Below are the code and all the weights of a small trained network. Each question names an input and a class and asks about switching units off, where a switched-off unit gives its printed mean instead of its output.

import numpy as np


def w(rows, s, z=0):
    codes = np.array(rows[::2]) - 128.0
    scale = np.full(codes.shape[1], s)
    scale[-1] = z or s
    return codes * scale


def f(y):
    return y / 2 * (1 + np.tanh(0.7978845608 * (y + 0.044715 * y**3)))


def log_softmax(a):
    a = a - a.max(-1, keepdims=True)
    return a - np.log(np.exp(a).sum(-1, keepdims=True))


def net(x, mask):
    res = np.array(x, float).reshape(1, 3) / 4 @ E
    y = f(res @ A[0][:, :-1].T + A[0][:, -1])
    res = res + np.where(mask, y, B[0][:, -1]) @ B[0][:, :-1]
    return log_softmax(res[-1] @ U[:, :-1].T + U[:, -1])


A, B = {}, {}
E = w([
[232,135,67,92,174,121,254,181],'x0',
[28,231,82,25,94,166,162,75],'x1',
[159,71,229,50,47,120,182,58],'x2',
],0.0088)
A[0] = w([
[101,249,113,66,123,150,145,110,114],'N1',
[67,124,114,159,137,114,2,92,109],'N2',
[183,89,143,188,134,98,100,174,140],'N3',
[176,145,106,101,138,127,187,212,138],'N4',
[145,47,170,98,107,114,166,69,111],'N5',
[141,89,180,99,101,144,154,61,123],'N6',
[195,138,92,79,131,171,192,167,114],'N7',
[107,181,85,207,127,158,113,179,150],'N8',
[154,107,196,113,84,132,171,95,114],'N9',
[166,84,178,69,65,98,154,64,144],'N10',
[97,140,64,177,164,151,116,166,97],'N11',
[155,86,133,81,99,130,144,77,91],'N12',
[78,180,79,76,98,155,170,98,95],'N13',
[94,157,71,179,198,129,95,157,123],'N14',
[131,177,70,160,162,119,86,179,104],'N15',
[167,140,105,97,182,83,219,147,98],'N16',
[76,111,221,124,104,131,67,103,110],'N17',
[141,123,103,167,99,117,191,123,250],'N18',
[180,63,130,170,134,109,101,153,93],'N19',
[159,53,196,166,155,72,132,160,110],'N20',
[191,59,143,171,166,88,126,141,105],'N21',
[103,229,81,35,104,144,144,92,129],'N22',
[33,167,127,78,133,169,148,79,119],'N23',
[147,45,171,188,118,126,84,163,111],'N24',
[75,128,191,152,99,169,76,80,100],'N25',
],0.0095,0.016)
B[0] = w([
[166,61,83,187,117,167,97,88,195],'N1',
[128,151,165,56,59,50,87,213,184],'N2',
[144,73,123,159,165,149,99,99,190],'N3',
[101,147,167,87,64,73,63,172,187],'N4',
[205,180,70,106,174,128,192,122,167],'N5',
[150,160,89,100,175,91,175,131,169],'N6',
[114,118,156,81,53,54,87,211,182],'N7',
[132,171,86,92,193,97,131,115,185],'N8',
[181,187,71,107,162,130,181,122,164],'N9',
[159,197,100,101,187,98,166,72,198],'N10',
[214,171,68,107,133,106,154,119,159],'N11',
[245,167,44,119,90,122,211,158,145],'N12',
[186,69,76,171,80,161,109,113,180],'N13',
[191,174,110,102,176,106,209,108,180],'N14',
[203,186,40,122,153,151,209,129,166],'N15',
[146,139,166,98,2,79,110,231,176],'N16',
[127,147,150,93,74,69,119,202,173],'N17',
[3,131,200,107,188,114,44,78,248],'N18',
[151,102,80,164,89,159,135,112,163],'N19',
[144,70,70,172,135,149,94,111,179],'N20',
[156,74,95,164,107,153,122,107,177],'N21',
[138,61,90,208,142,155,87,90,215],'N22',
[143,64,99,133,125,146,95,113,191],'N23',
[132,68,98,164,108,135,108,117,178],'N24',
[145,116,150,79,100,71,103,194,166],'N25',
],0.0095,0.016)
U = w([
[150,7,87,160,119,153,119,97,121],'0',
[169,230,86,114,182,115,180,117,129],'1',
[129,137,157,104,33,81,115,214,119],'2',
[26,134,197,123,219,131,104,56,254],'3',
[126,133,143,150,100,151,164,133,98],'4',
[135,124,134,141,114,154,147,138,95],'5',
[119,145,148,152,115,165,162,128,98],'6',
[114,132,141,140,118,158,165,139,98],'7',
],0.016,0.0081)

Each question gives the input, the list of numbers given to net, and the class t.
The units are the neurons (one row each of A and B). Each row of codes is followed by its name. A weight is (code - 128) times the scale printed after its matrix; where a second scale follows, it is the last column's (A, B and U).
mask holds one flag per neuron, in row order. A switched-off neuron (its flag False) gives its mean, the last column of its row in B, instead of its output. The means were averaged over made-up inputs and are rounded, as every weight is.
A unit's drop is (log p(t) with every unit on - log p(t) with that unit switched off) / (log p(t) with every unit on - log p(t) with every unit switched off).
The circuit of an input: a set's keep is (log p(t) with only the set's units on - log p(t) with every unit switched off) / (log p(t) with every unit on - log p(t) with every unit switched off). Starting from the 12 units with the biggest drops (on a tie, the unit counted first), units are removed one at a time, each time the one whose removal leaves the highest keep (on an exact tie, the one counted first), for as long as the keep stays at least 0.8.
circuit, biggest first: the units of the circuit, biggest drop first
unit that matters most: the unit with the biggest drop
k most important neurons: the k neurons with the biggest drops, biggest first
drop of u: that unit's drop, to one decimal
input [-5,2,6], class 1: unit that matters most => N10
input [8,8,-4], class 0: 3 most important neurons => [N22 N1 N13]
input [-5,-2,5], class 1: circuit, biggest first => [N10 N5]
input [8,7,5], class 2: 2 most important neurons => [N16 N7]
input [-3,-1,-2], class 3: 2 most important neurons => [N16 N7]
input [5,-7,8], class 1: 2 most important neurons => [N10 N5]
input [-1,6,-6], class 0: 2 most important neurons => [N1 N22]
input [-8,6,6], class 2: 2 most important neurons => [N17 N25]
input [8,-6,-5], class 2: 3 most important neurons => [N16 N4 N7]
input [-8,7,-1], class 2: 2 most important neurons => [N2 N17]
input [-8,0,8], class 1: 4 most important neurons => [N10 N5 N9 N6]
input [-1,-3,1], class 3: drop of N1 => 0.1
input [-6,4,-4], class 2: drop of N6 => 0.0
input [5,6,1], class 0: circuit, biggest first => [N22]
input [-2,3,-3], class 3: drop of N20 => 0.1
input [-3,-6,-7], class 1: drop of N22 => 0.2
